Below are the code and all the weights of a small trained network. Each question names an input and a class and asks about switching units off, where a switched-off unit gives its printed mean instead of its output.

import numpy as np


def w(rows, s, z=0):
    codes = np.array(rows[::2]) - 128.0
    scale = np.full(codes.shape[1], s)
    scale[-1] = z or s
    return codes * scale


def norm(h):
    return h / np.sqrt((h * h).mean(-1, keepdims=True) + 1e-5)


def f(y):
    return np.maximum(y, 0)


def log_softmax(a):
    a = a - a.max(-1, keepdims=True)
    return a - np.log(np.exp(a).sum(-1, keepdims=True))


def net(x, mask):
    res = np.array(x, float).reshape(1, 6) / 4 @ E
    u = 0
    for l in range(3):
        y = f(norm(res) @ A[l][:, :-1].T + A[l][:, -1])
        res = res + np.where(mask[u : u + 8], y, B[l][:, -1]) @ B[l][:, :-1]
        u += 8
    return log_softmax(norm(res)[-1] @ U[:, :-1].T + U[:, -1])


A, B = {}, {}
E = w([
[88,90,109,188,73,177],'x0',
[139,118,170,126,93,129],'x1',
[141,99,128,142,133,135],'x2',
[165,182,75,62,24,134],'x3',
[125,255,181,130,175,231],'x4',
[127,122,124,125,133,138],'x5',
],0.0065)
A[0] = w([
[213,60,72,186,82,60,140],'0.n1',
[96,160,119,231,86,148,1],'0.n2',
[202,186,82,159,135,209,219],'0.n3',
[158,129,204,234,117,113,184],'0.n4',
[122,142,68,196,86,38,164],'0.n5',
[80,152,35,254,35,167,122],'0.n6',
[106,132,45,38,213,132,144],'0.n7',
[202,117,162,30,168,127,122],'0.n8',
],0.0071,0.00085)
B[0] = w([
[75,190,140,106,153,140,242],'0.n1',
[154,106,134,253,125,247,191],'0.n2',
[20,159,90,111,139,150,237],'0.n3',
[164,160,184,65,136,209,216],'0.n4',
[112,230,137,167,216,223,202],'0.n5',
[249,192,99,118,61,68,252],'0.n6',
[236,48,69,158,162,119,192],'0.n7',
[120,91,166,216,93,95,205],'0.n8',
],0.0063,0.0043)
A[1] = w([
[138,118,102,72,139,129,157],'1.n1',
[85,77,126,95,254,177,249],'1.n2',
[76,80,154,157,91,142,130],'1.n3',
[159,134,80,65,68,127,136],'1.n4',
[117,128,99,147,146,204,203],'1.n5',
[236,137,165,233,161,62,140],'1.n6',
[47,81,52,116,68,45,251],'1.n7',
[180,126,181,50,134,113,93],'1.n8',
],0.0086,0.0012)
B[1] = w([
[143,227,110,144,105,109,144],'1.n1',
[145,201,151,111,104,114,254],'1.n2',
[124,155,210,178,95,124,149],'1.n3',
[143,121,254,143,184,152,191],'1.n4',
[137,141,50,68,170,58,209],'1.n5',
[146,152,99,116,67,216,226],'1.n6',
[41,137,153,138,133,87,168],'1.n7',
[215,93,79,166,120,135,158],'1.n8',
],0.0083,0.0063)
A[2] = w([
[240,147,156,169,88,123,133],'2.n1',
[172,124,85,53,159,179,78],'2.n2',
[122,99,87,98,120,101,10],'2.n3',
[162,188,164,102,123,145,204],'2.n4',
[146,139,109,82,112,202,123],'2.n5',
[110,155,253,106,113,132,193],'2.n6',
[88,102,140,106,155,58,107],'2.n7',
[114,137,137,146,99,72,135],'2.n8',
],0.012,0.0013)
B[2] = w([
[254,118,141,160,124,152,231],'2.n1',
[122,148,51,73,118,180,173],'2.n2',
[169,97,234,178,148,152,129],'2.n3',
[157,128,161,92,140,115,253],'2.n4',
[78,155,180,93,127,83,195],'2.n5',
[80,168,168,145,223,145,220],'2.n6',
[49,182,116,83,72,167,140],'2.n7',
[104,123,56,107,162,150,144],'2.n8',
],0.0081,0.012)
U = w([
[2,208,114,129,125,126,146],'0',
[162,145,76,164,190,118,179],'1',
[136,157,150,114,121,101,177],'2',
[181,111,93,189,90,152,187],'3',
[95,147,121,102,124,166,126],'4',
[110,171,167,153,137,98,79],'5',
[118,37,101,133,97,111,1],'6',
],0.0094,0.0042)

Each question gives the input, the list of numbers given to net, and the class t.
The units are the neurons (one row each of A and B). Each row of codes is followed by its name. A weight is (code - 128) times the scale printed after its matrix; where a second scale follows, it is the last column's (A, B and U).
mask holds one flag per neuron, layer by layer. A switched-off neuron (its flag False) gives its mean, the last column of its row in B, instead of its output. The means were averaged over made-up inputs and are rounded, as every weight is.
A unit's drop is (log p(t) with every unit on - log p(t) with that unit switched off) / (log p(t) with every unit on - log p(t) with every unit switched off).
The circuit of an input: a set's keep is (log p(t) with only the set's units on - log p(t) with every unit switched off) / (log p(t) with every unit on - log p(t) with every unit switched off). Starting from the 12 units with the biggest drops (on a tie, the unit counted first), units are removed one at a time, each time the one whose removal leaves the highest keep (on an exact tie, the one counted first), for as long as the keep stays at least 0.8.
circuit, biggest first: the units of the circuit, biggest drop first
unit that matters most: the unit with the biggest drop
top k neurons: the k neurons with the biggest drops, biggest first
top k neurons in layer l: the k neurons of layer l with the biggest drops, biggest first
drop of u: that unit's drop, to one decimal
input [6,5,1,4,-8,1], class 0: top neuron : (1.n7)
input [-8,-6,2,1,-8,-1], class 0: circuit, biggest first : (1.n7; 2.n7)
input [8,1,3,-2,1,2], class 3: top 2 neurons : (0.n2; 2.n6)
input [2,-1,-2,4,-6,6], class 0: top 2 neurons : (1.n7; 0.n4)
input [-7,-6,0,-7,-8,5], class 0: circuit, biggest first : (2.n7; 2.n1)
input [0,8,6,6,8,-5], class 0: top 2 neurons in layer 0 : (0.n3; 0.n6)
input [-6,1,3,-1,-3,0], class 3: top 3 neurons in layer 0 : (0.n3; 0.n8; 0.n7)
input [7,2,6,8,-7,1], class 5: top 4 neurons in layer 0 : (0.n1; 0.n6; 0.n3; 0.n7)
input [1,2,-3,5,6,5], class 0: top 2 neurons : (0.n3; 2.n1)
input [1,2,5,-1,8,-6], class 0: top 2 neurons : (2.n1; 0.n3)
input [3,7,7,8,-5,-5], class 5: top 4 neurons : (1.n4; 0.n1; 2.n6; 1.n7)
input [-7,5,-6,-4,-8,1], class 0: top 3 neurons : (0.n6; 1.n7; 0.n4)
input [7,8,-3,7,-8,4], class 0: top 3 neurons : (1.n7; 0.n1; 0.n4)
input [-7,-4,-5,5,-1,2], class 3: unit that matters most : 0.n7
input [8,-4,0,-1,3,6], class 3: top 4 neurons in layer 0 : (0.n6; 0.n2; 0.n1; 0.n5)
input [3,7,3,0,7,3], class 0: top 2 neurons in layer 0 : (0.n3; 0.n7)
input [-7,-4,1,-7,3,-5], class 3: top 2 neurons in layer 1 : (1.n6; 1.n8)
input [-8,6,7,-3,-1,0], class 3: drop of 1.n4 : 0.1
input [-5,3,1,-2,3,3], class 3: drop of 1.n2 : -0.1
input [-8,2,0,0,3,-3], class 3: drop of 1.n8 : 0.2
